Below are the code and all the weights of a small trained network. Each question names an input and a target symbol and asks about switching units off, where a switched-off unit gives its printed mean instead of its output.

import numpy as np


def w(rows, s, z=0):
    codes = np.array(rows[::2]) - 128.0
    scale = np.full(codes.shape[1], s)
    scale[-1] = z or s
    return codes * scale


def norm(h):
    return h / np.sqrt((h * h).mean(-1, keepdims=True) + 1e-5)


def f(y):
    return np.maximum(y, 0)


def softmax(a):
    e = np.exp(a - a.max(-1, keepdims=True))
    return e / e.sum(-1, keepdims=True)


def log_softmax(a):
    a = a - a.max(-1, keepdims=True)
    return a - np.log(np.exp(a).sum(-1, keepdims=True))


def net(x, mask):
    ids = ['αβδεζηθλμξπστφψω'.index(c) for c in x.split()]
    T = len(ids)
    res = E[ids] + P[:T]
    r = norm(res)
    for j in range(2):
        rows = slice(3 * j, 3 * j + 3)
        q, k, v = (r @ M[0][rows].T for M in (Q, K, V))
        z = softmax(np.where(np.tri(T) > 0, q @ k.T / 3**0.5, -1e9)) @ v
        o = O[0][rows]
        res = res + np.where(mask[j], z, o[:, -1]) @ o[:, :-1]
    y = f(norm(res) @ A[0][:, :-1].T + A[0][:, -1])
    res = res + np.where(mask[2:6], y, B[0][:, -1]) @ B[0][:, :-1]
    return log_softmax(norm(res)[-1] @ U[:, :-1].T + U[:, -1])


Q, K, V, O, A, B = {}, {}, {}, {}, {}, {}
E = w([
[94,120,129,148],'α',
[76,157,78,109],'β',
[91,181,216,201],'δ',
[112,161,224,198],'ε',
[82,150,76,120],'ζ',
[155,94,136,133],'η',
[172,82,170,158],'θ',
[178,94,157,129],'λ',
[91,168,76,140],'μ',
[96,133,168,151],'ξ',
[97,156,112,118],'π',
[153,78,143,167],'σ',
[106,125,107,45],'τ',
[64,106,111,160],'φ',
[145,95,124,130],'ψ',
[21,196,180,250],'ω',
],0.015)
P = w([
[253,137,35,143],'0',
[131,124,136,170],'1',
[125,123,151,159],'2',
[117,116,166,156],'3',
[115,106,175,155],'4',
[115,103,184,154],'5',
[111,97,190,160],'6',
[113,99,197,154],'7',
[111,94,203,157],'8',
],0.0062)
Q[0] = w([
[224,102,128,197],'head 0',
[111,131,78,5],'head 0',
[119,54,80,68],'head 0',
[151,50,119,113],'head 1',
[13,186,177,131],'head 1',
[172,67,154,93],'head 1',
],0.013)
K[0] = w([
[254,105,158,208],'head 0',
[20,68,200,44],'head 0',
[94,24,151,99],'head 0',
[235,117,76,80],'head 1',
[27,128,220,119],'head 1',
[216,132,50,64],'head 1',
],0.0091)
V[0] = w([
[211,61,138,135],'head 0',
[189,166,75,86],'head 0',
[149,214,203,178],'head 0',
[39,181,238,58],'head 1',
[137,110,129,2],'head 1',
[137,226,92,131],'head 1',
],0.0081)
O[0] = w([
[109,126,187,151,69],'head 0',
[228,29,155,98,200],'head 0',
[40,134,162,1,1],'head 0',
[115,138,122,97,223],'head 1',
[59,203,178,119,133],'head 1',
[207,149,132,178,185],'head 1',
],0.0076,0.003)
A[0] = w([
[123,103,147,165,148],'neuron 0',
[90,130,200,127,130],'neuron 1',
[182,31,86,128,147],'neuron 2',
[137,83,2,63,8],'neuron 3',
],0.0059,0.0016)
B[0] = w([
[95,174,171,126,191],'neuron 0',
[134,97,2,155,207],'neuron 1',
[4,47,14,93,251],'neuron 2',
[250,193,171,165,244],'neuron 3',
],0.0071,0.0027)
U = w([
[221,117,2,148,177],'α',
[229,234,168,110,215],'β',
[56,214,109,16,191],'δ',
[84,117,187,81,126],'ε',
[145,134,155,150,12],'ζ',
[146,94,153,169,113],'η',
[92,57,111,108,117],'θ',
[147,98,165,145,93],'λ',
[94,86,100,131,84],'μ',
[106,116,152,100,61],'ξ',
[184,97,179,212,74],'π',
[89,55,117,96,138],'σ',
[85,213,226,203,160],'τ',
[128,127,139,128,1],'φ',
[141,110,149,149,71],'ψ',
[62,152,127,156,143],'ω',
],0.01,0.0036)

Each question gives the input, a string of symbols that net reads in full, and the target symbol t.
The units are the heads (3 rows each of Q, K, V and O) and the neurons (one row each of A and B). Each row of codes is followed by its name. A weight is (code - 128) times the scale printed after its matrix; where a second scale follows, it is the last column's (O, A, B and U).
mask holds one flag per unit, heads first, then neurons. A switched-off unit (its flag False) gives its mean, the last column of its rows in O or B, instead of its output. The means were averaged over made-up inputs and are rounded, as every weight is.
A unit's drop is (log p(t) with every unit on - log p(t) with that unit switched off) / (log p(t) with every unit on - log p(t) with every unit switched off).
The circuit of an input: a set's keep is (log p(t) with only the set's units on - log p(t) with every unit switched off) / (log p(t) with every unit on - log p(t) with every unit switched off). Starting from all 6 units, units are removed one at a time, each time the one whose removal leaves the highest keep (on an exact tie, the one counted first), for as long as the keep stays at least 0.8.
circuit, biggest first: the units of the circuit, biggest drop first
k most important neurons: the k neurons with the biggest drops, biggest first
heads that matter: for each layer, one digit per head in row order, 1 if its drop is at least 0.15 and else 0, layers parted by /
drop when u is switched off: that unit's drop, to one decimal
input ε π ω ω τ σ π, target β: 3 most important neurons -> (neuron 3; neuron 2; neuron 1)
input τ τ τ τ τ η τ τ π, target α: circuit, biggest first -> (head 0; head 1)
input τ τ τ τ τ τ τ ω π, target α: heads that matter -> 01
input τ ω λ, target τ: circuit, biggest first -> (head 1; head 0)
input δ δ τ τ ψ τ η, target δ: heads that matter -> 10
input ω τ τ ψ τ π π, target β: heads that matter -> 11
input τ τ ζ λ τ π τ τ ψ, target τ: heads that matter -> 01
input δ τ τ ε ψ, target δ: heads that matter -> 10
input λ σ π τ, target α: 2 most important neurons -> (neuron 3; neuron 2)
input ε τ τ, target β: circuit, biggest first -> (head 1; head 0; neuron 2)
input τ τ ε σ α τ, target δ: most important neuron -> (neuron 3)
input η τ η σ π π τ, target β: 2 most important neurons -> (neuron 3; neuron 2)
input τ λ ε τ η τ, target δ: 2 most important neurons -> (neuron 2; neuron 3)
input τ π ε τ ψ, target τ: drop when head 1 is switched off -> 0.2
input ε ζ τ, target α: drop when neuron 3 is switched off -> 0.4
input τ ε τ τ π π η τ λ, target τ: drop when head 1 is switched off -> 0.3
